Here is a tiny trained network, its code and every weight. The questions are about switching its units off for an input and a class, where a switched-off unit gives its printed mean instead of its output.

import numpy as np


def w(rows, s, z=0):
    codes = np.array(rows[::2]) - 128.0
    scale = np.full(codes.shape[1], s)
    scale[-1] = z or s
    return codes * scale


def norm(h):
    return h / np.sqrt((h * h).mean(-1, keepdims=True) + 1e-5)


def f(y):
    return np.maximum(y, 0)


def log_softmax(a):
    a = a - a.max(-1, keepdims=True)
    return a - np.log(np.exp(a).sum(-1, keepdims=True))


def net(x, mask):
    res = np.array(x, float).reshape(1, 8) / 4 @ E
    u = 0
    for l in range(2):
        y = f(norm(res) @ A[l][:, :-1].T + A[l][:, -1])
        res = res + np.where(mask[u : u + 13], y, B[l][:, -1]) @ B[l][:, :-1]
        u += 13
    return log_softmax(norm(res)[-1] @ U[:, :-1].T + U[:, -1])


A, B = {}, {}
E = w([
[244,52,24,82,33],'x0',
[188,169,184,157,78],'x1',
[89,58,149,196,85],'x2',
[129,126,129,130,124],'x3',
[128,126,125,129,127],'x4',
[130,128,133,131,129],'x5',
[127,129,128,123,126],'x6',
[178,176,47,251,172],'x7',
],0.0023)
A[0] = w([
[132,65,108,90,203,89],'0.n0',
[160,150,60,172,92,106],'0.n1',
[124,120,80,228,124,42],'0.n2',
[118,253,65,169,128,139],'0.n3',
[154,77,140,60,93,105],'0.n4',
[110,20,169,217,81,108],'0.n5',
[70,73,151,201,73,42],'0.n6',
[90,145,212,81,115,119],'0.n7',
[52,49,85,182,117,190],'0.n8',
[93,96,153,70,130,207],'0.n9',
[129,162,75,181,128,3],'0.n10',
[158,97,75,98,82,84],'0.n11',
[57,165,213,158,194,208],'0.n12',
],0.0046,0.0032)
B[0] = w([
[75,161,60,133,115,152],'0.n0',
[74,31,181,178,166,175],'0.n1',
[161,71,188,85,173,157],'0.n2',
[153,5,174,74,172,197],'0.n3',
[96,55,118,231,203,175],'0.n4',
[213,247,118,4,201,172],'0.n5',
[231,237,164,10,210,147],'0.n6',
[149,55,115,155,191,186],'0.n7',
[150,187,47,57,174,204],'0.n8',
[182,82,122,206,198,209],'0.n9',
[167,54,111,174,219,137],'0.n10',
[56,147,105,202,118,172],'0.n11',
[151,74,34,163,66,255],'0.n12',
],0.0034,0.0042)
A[1] = w([
[23,138,199,179,140,121],'1.n0',
[180,67,218,178,106,144],'1.n1',
[15,193,183,182,134,78],'1.n2',
[135,96,83,104,1,55],'1.n3',
[72,15,119,197,93,162],'1.n4',
[75,151,133,119,170,136],'1.n5',
[165,187,219,185,41,102],'1.n6',
[186,97,70,85,184,254],'1.n7',
[104,60,134,47,84,113],'1.n8',
[63,214,190,179,233,184],'1.n9',
[164,184,51,185,146,136],'1.n10',
[210,162,179,169,84,209],'1.n11',
[73,66,212,39,93,44],'1.n12',
],0.0046,0.002)
B[1] = w([
[182,154,106,171,64,142],'1.n0',
[88,169,80,113,182,172],'1.n1',
[134,143,41,175,46,134],'1.n2',
[111,151,110,183,67,140],'1.n3',
[144,254,131,147,151,190],'1.n4',
[138,130,84,125,93,146],'1.n5',
[10,146,39,75,160,137],'1.n6',
[101,203,212,119,59,254],'1.n7',
[181,89,157,225,171,145],'1.n8',
[200,84,118,99,7,168],'1.n9',
[78,62,233,120,136,173],'1.n10',
[10,86,90,69,165,162],'1.n11',
[192,36,150,181,185,138],'1.n12',
],0.0046,0.0065)
U = w([
[119,146,141,139,127,254],'0',
[165,110,68,214,2,113],'1',
[181,8,182,220,216,97],'2',
[106,181,141,124,132,155],'3',
[107,179,149,123,133,138],'4',
[154,143,181,21,69,40],'5',
[37,109,37,85,162,41],'6',
],0.0088,0.0064)

Each question gives the input, the list of numbers given to net, and the class t.
The units are the neurons (one row each of A and B). Each row of codes is followed by its name. A weight is (code - 128) times the scale printed after its matrix; where a second scale follows, it is the last column's (A, B and U).
mask holds one flag per neuron, layer by layer. A switched-off neuron (its flag False) gives its mean, the last column of its row in B, instead of its output. The means were averaged over made-up inputs and are rounded, as every weight is.
A unit's drop is (log p(t) with every unit on - log p(t) with that unit switched off) / (log p(t) with every unit on - log p(t) with every unit switched off).
The circuit of an input: a set's keep is (log p(t) with only the set's units on - log p(t) with every unit switched off) / (log p(t) with every unit on - log p(t) with every unit switched off). Starting from the 12 units with the biggest drops (on a tie, the unit counted first), units are removed one at a time, each time the one whose removal leaves the highest keep (on an exact tie, the one counted first), for as long as the keep stays at least 0.8.
units of the circuit, in order: the units of the circuit, biggest drop first
most important unit: the unit with the biggest drop
top k neurons: the k neurons with the biggest drops, biggest first
k most important neurons of layer l: the k neurons of layer l with the biggest drops, biggest first
input [-7,1,4,2,2,4,-5,-6], class 1: most important unit	0.n3
input [6,7,6,1,-4,6,-6,5], class 6: top 2 neurons	[1.n11; 0.n12]
input [-7,3,-1,6,6,6,8,3], class 1: units of the circuit, in order	[1.n9; 1.n2]
input [-5,-5,-4,-4,-3,-6,2,8], class 2: units of the circuit, in order	[0.n3; 1.n9; 1.n4]
input [4,7,3,-7,-2,-4,3,7], class 2: units of the circuit, in order	[0.n1; 1.n10]
input [4,2,0,4,-8,3,6,-5], class 4: units of the circuit, in order	[1.n4; 0.n4; 0.n11; 1.n9]
input [-4,-4,-7,4,-3,-1,8,2], class 5: units of the circuit, in order	[1.n4; 1.n9]
input [-7,4,4,6,5,-4,-2,-4], class 1: 2 most important neurons of layer 1	[1.n9; 1.n7]
input [-5,3,-2,-1,7,-4,0,-8], class 2: units of the circuit, in order	[1.n12; 1.n7]
input [2,3,3,0,-8,-5,-4,6], class 4: top 3 neurons	[0.n9; 1.n1; 0.n12]
input [-6,-4,-2,-6,3,6,3,-7], class 2: units of the circuit, in order	[1.n12; 0.n12; 1.n8]
input [2,-5,7,5,2,4,-8,-5], class 5: top 4 neurons	[0.n5; 1.n7; 1.n4; 1.n1]
input [4,-2,-5,8,0,4,-8,-5], class 3: top 2 neurons	[0.n4; 0.n12]
input [4,-6,8,-1,-2,0,-5,5], class 5: most important unit	0.n5
input [-6,-8,0,2,8,-7,0,-8], class 2: 2 most important neurons of layer 0	[0.n11; 0.n7]
input [-6,5,-6,2,2,-1,0,8], class 2: units of the circuit, in order	[0.n3; 1.n4; 1.n10]
input [-6,-1,6,-3,-1,3,6,-1], class 1: 2 most important neurons of layer 0	[0.n3; 0.n2]
input [-8,-4,1,-6,-4,-4,7,-8], class 1: top 2 neurons	[0.n3; 1.n0]
input [-7,-1,8,-4,7,3,-4,3], class 5: 2 most important neurons of layer 1	[1.n9; 1.n10]
input [4,0,1,-5,7,-3,0,0], class 4: most important unit	0.n12
input [-5,-1,7,4,-6,6,-7,2], class 5: 2 most important neurons of layer 0	[0.n5; 0.n6]
input [-2,7,6,1,-2,1,2,-2], class 6: units of the circuit, in order	[1.n11; 1.n6]
input [3,-1,7,-5,1,5,0,-3], class 5: top 2 neurons	[1.n4; 0.n5]
